Below are the code and all the weights of a small trained network. Each question names an input and a target symbol and asks about switching units off, where a switched-off unit gives its printed mean instead of its output.

import numpy as np


def w(rows, s, z=0):
    codes = np.array(rows[::2]) - 128.0
    scale = np.full(codes.shape[1], s)
    scale[-1] = z or s
    return codes * scale


def norm(h):
    return h / np.sqrt((h * h).mean(-1, keepdims=True) + 1e-5)


def f(y):
    return np.maximum(y, 0)


def softmax(a):
    e = np.exp(a - a.max(-1, keepdims=True))
    return e / e.sum(-1, keepdims=True)


def log_softmax(a):
    a = a - a.max(-1, keepdims=True)
    return a - np.log(np.exp(a).sum(-1, keepdims=True))


def net(x, mask):
    ids = ['βγδεζηθμξπσφψω'.index(c) for c in x.split()]
    T = len(ids)
    res = E[ids] + P[:T]
    u = 0
    for l in range(3):
        q, k, v = (norm(res) @ M[l].T for M in (Q, K, V))
        z = softmax(np.where(np.tri(T) > 0, q @ k.T / 2**0.5, -1e9)) @ v
        res = res + np.where(mask[u], z, O[l][:, -1]) @ O[l][:, :-1]
        u += 1
        y = f(norm(res) @ A[l][:, :-1].T + A[l][:, -1])
        res = res + np.where(mask[u : u + 12], y, B[l][:, -1]) @ B[l][:, :-1]
        u += 12
    return log_softmax(norm(res)[-1] @ U[:, :-1].T + U[:, -1])


Q, K, V, O, A, B = {}, {}, {}, {}, {}, {}
E = w([
[203,139,160,82],'β',
[188,175,165,130],'γ',
[72,160,204,114],'δ',
[164,231,127,116],'ε',
[126,73,130,160],'ζ',
[77,187,133,158],'η',
[126,135,128,113],'θ',
[72,35,165,114],'μ',
[115,209,149,135],'ξ',
[128,39,150,164],'π',
[103,71,72,70],'σ',
[250,101,218,178],'φ',
[106,204,126,155],'ψ',
[61,178,170,176],'ω',
],0.017)
P = w([
[170,127,94,203],'0',
[250,98,155,84],'1',
[254,100,144,95],'2',
[254,98,138,92],'3',
[132,177,92,185],'4',
[144,178,107,195],'5',
[144,174,108,200],'6',
[157,155,132,142],'7',
[159,155,111,132],'8',
[158,150,113,126],'9',
[154,157,92,144],'10',
],0.0097)
Q[0] = w([
[94,233,129,128],'0.h0',
[106,136,7,82],'0.h0',
],0.013)
K[0] = w([
[113,54,197,111],'0.h0',
[104,47,2,77],'0.h0',
],0.0096)
V[0] = w([
[238,3,225,176],'0.h0',
[243,209,106,205],'0.h0',
],0.0039)
O[0] = w([
[184,163,114,101,224],'0.h0',
[127,67,1,27,251],'0.h0',
],0.0054,0.0023)
A[0] = w([
[59,95,138,145,113],'0.n0',
[140,28,79,93,165],'0.n1',
[153,75,255,60,128],'0.n2',
[195,147,151,178,59],'0.n3',
[207,157,141,194,132],'0.n4',
[88,220,108,108,45],'0.n5',
[119,105,208,167,26],'0.n6',
[149,64,151,192,64],'0.n7',
[208,81,127,136,71],'0.n8',
[110,153,208,183,136],'0.n9',
[142,84,92,189,130],'0.n10',
[93,183,168,84,5],'0.n11',
],0.0094,0.0027)
B[0] = w([
[158,128,43,204,174],'0.n0',
[56,179,175,167,255],'0.n1',
[146,188,119,131,216],'0.n2',
[105,107,59,69,195],'0.n3',
[54,75,169,20,247],'0.n4',
[171,198,204,60,228],'0.n5',
[184,114,138,111,149],'0.n6',
[105,127,90,108,187],'0.n7',
[83,143,211,55,197],'0.n8',
[254,185,63,100,214],'0.n9',
[57,182,78,70,189],'0.n10',
[128,190,95,128,164],'0.n11',
],0.0057,0.0049)
Q[1] = w([
[176,221,68,255],'1.h0',
[109,141,14,210],'1.h0',
],0.0051)
K[1] = w([
[74,145,173,36],'1.h0',
[103,72,161,2],'1.h0',
],0.01)
V[1] = w([
[1,95,134,184],'1.h0',
[189,23,90,236],'1.h0',
],0.0089)
O[1] = w([
[161,177,66,71,95],'1.h0',
[226,138,74,255,1],'1.h0',
],0.0063,0.009)
A[1] = w([
[27,78,121,174,61],'1.n0',
[84,116,67,34,178],'1.n1',
[154,120,170,89,163],'1.n2',
[147,174,109,253,2],'1.n3',
[201,160,177,189,170],'1.n4',
[224,51,124,136,236],'1.n5',
[58,108,108,207,156],'1.n6',
[65,30,84,86,74],'1.n7',
[64,93,127,146,56],'1.n8',
[161,134,143,63,109],'1.n9',
[99,150,169,154,146],'1.n10',
[87,77,67,157,133],'1.n11',
],0.011,0.0046)
B[1] = w([
[173,185,182,70,170],'1.n0',
[167,85,152,201,255],'1.n1',
[136,70,135,207,192],'1.n2',
[125,125,86,72,131],'1.n3',
[157,96,63,153,145],'1.n4',
[67,254,105,169,145],'1.n5',
[100,151,232,130,156],'1.n6',
[184,171,91,112,184],'1.n7',
[146,195,124,144,154],'1.n8',
[85,101,120,140,192],'1.n9',
[192,98,143,68,164],'1.n10',
[134,214,148,42,150],'1.n11',
],0.0081,0.0099)
Q[2] = w([
[184,8,151,164],'2.h0',
[57,187,63,144],'2.h0',
],0.015)
K[2] = w([
[105,50,4,181],'2.h0',
[200,88,241,86],'2.h0',
],0.013)
V[2] = w([
[6,155,91,176],'2.h0',
[104,112,65,37],'2.h0',
],0.015)
O[2] = w([
[12,168,54,140,10],'2.h0',
[167,75,7,33,116],'2.h0',
],0.015,0.0011)
A[2] = w([
[171,157,140,75,140],'2.n0',
[147,114,53,116,237],'2.n1',
[149,57,163,145,139],'2.n2',
[165,161,120,123,83],'2.n3',
[121,249,159,161,186],'2.n4',
[93,145,92,194,45],'2.n5',
[124,44,109,118,49],'2.n6',
[100,192,109,155,101],'2.n7',
[61,113,141,164,2],'2.n8',
[133,112,138,177,79],'2.n9',
[163,182,114,142,108],'2.n10',
[166,95,118,116,104],'2.n11',
],0.018,0.0076)
B[2] = w([
[144,158,119,98,196],'2.n0',
[114,97,166,240,159],'2.n1',
[58,103,133,100,157],'2.n2',
[166,152,128,98,140],'2.n3',
[162,163,107,75,250],'2.n4',
[219,151,157,56,142],'2.n5',
[155,214,90,102,140],'2.n6',
[201,116,181,67,150],'2.n7',
[178,247,56,83,140],'2.n8',
[103,132,78,174,130],'2.n9',
[209,152,123,135,146],'2.n10',
[102,167,128,115,141],'2.n11',
],0.014,0.016)
U = w([
[101,71,159,142,137],'β',
[112,54,136,110,103],'γ',
[153,95,198,199,149],'δ',
[83,82,157,144,123],'ε',
[174,56,29,72,65],'ζ',
[57,236,64,111,72],'η',
[98,91,66,130,183],'θ',
[245,136,84,197,104],'μ',
[44,86,118,46,82],'ξ',
[206,26,118,113,63],'π',
[120,92,69,156,195],'σ',
[73,188,180,215,89],'φ',
[52,117,100,153,209],'ψ',
[114,122,117,216,255],'ω',
],0.013,0.0054)

Each question gives the input, a string of symbols that net reads in full, and the target symbol t.
The units are the heads (2 rows each of Q, K, V and O) and the neurons (one row each of A and B). Each row of codes is followed by its name. A weight is (code - 128) times the scale printed after its matrix; where a second scale follows, it is the last column's (O, A, B and U).
mask holds one flag per unit, layer by layer, with each layer's heads first. A switched-off unit (its flag False) gives its mean, the last column of its rows in O or B, instead of its output. The means were averaged over made-up inputs and are rounded, as every weight is.
A unit's drop is (log p(t) with every unit on - log p(t) with that unit switched off) / (log p(t) with every unit on - log p(t) with every unit switched off).
The circuit of an input: a set's keep is (log p(t) with only the set's units on - log p(t) with every unit switched off) / (log p(t) with every unit on - log p(t) with every unit switched off). Starting from the 12 units with the biggest drops (on a tie, the unit counted first), units are removed one at a time, each time the one whose removal leaves the highest keep (on an exact tie, the one counted first), for as long as the keep stays at least 0.8.
circuit, biggest first: the units of the circuit, biggest drop first
most important unit: the unit with the biggest drop
top k neurons: the k neurons with the biggest drops, biggest first
k most important neurons of layer l: the k neurons of layer l with the biggest drops, biggest first
input η μ μ ξ π μ η π π γ, target η: circuit, biggest first : [2.h0]
input δ η η η ξ θ γ, target δ: top 3 neurons : [0.n9, 0.n1, 0.n10]
input φ η ζ, target φ: circuit, biggest first : [2.h0, 1.h0, 1.n5]
input η ζ β θ μ π ξ γ, target η: circuit, biggest first : [2.h0, 1.n0]
input η π φ δ, target η: top 3 neurons : [1.n7, 1.n0, 1.n11]
input π ξ ζ σ, target π: circuit, biggest first : [2.h0, 2.n4]
input δ β μ, target δ: top 2 neurons : [0.n9, 0.n4]
input μ η ξ β, target μ: 2 most important neurons of layer 0 : [0.n4, 0.n5]
input φ ζ ξ μ, target φ: circuit, biggest first : [1.h0, 2.h0, 1.n5]
input ξ γ φ ξ η η ψ η μ, target η: top 3 neurons : [1.n7, 1.n0, 0.n0]
input ζ ε ζ μ, target ζ: 3 most important neurons of layer 0 : [0.n10, 0.n8, 0.n5]
input η ψ ε, target η: 2 most important neurons of layer 1 : [1.n7, 1.n0]
input μ ξ μ ξ, target μ: top 2 neurons : [0.n4, 1.n4]
input μ η ξ η η ω η θ, target μ: most important unit : 1.h0
input ζ σ γ η η η η π θ γ, target ζ: top 3 neurons : [0.n10, 1.n7, 0.n8]
input μ η θ ξ σ η η π β, target μ: top 2 neurons : [0.n4, 0.n0]
input ξ ζ π, target ξ: top 3 neurons : [0.n8, 0.n1, 2.n2]
input π δ δ θ, target π: 4 most important neurons of layer 0 : [0.n10, 0.n8, 0.n7, 0.n5]
input μ ω μ, target μ: top 2 neurons : [0.n4, 1.n5]
input π μ σ σ β π ω μ θ, target π: top 4 neurons : [0.n8, 0.n10, 0.n1, 1.n1]
input ξ γ δ μ, target ξ: top 2 neurons : [2.n2, 0.n9]
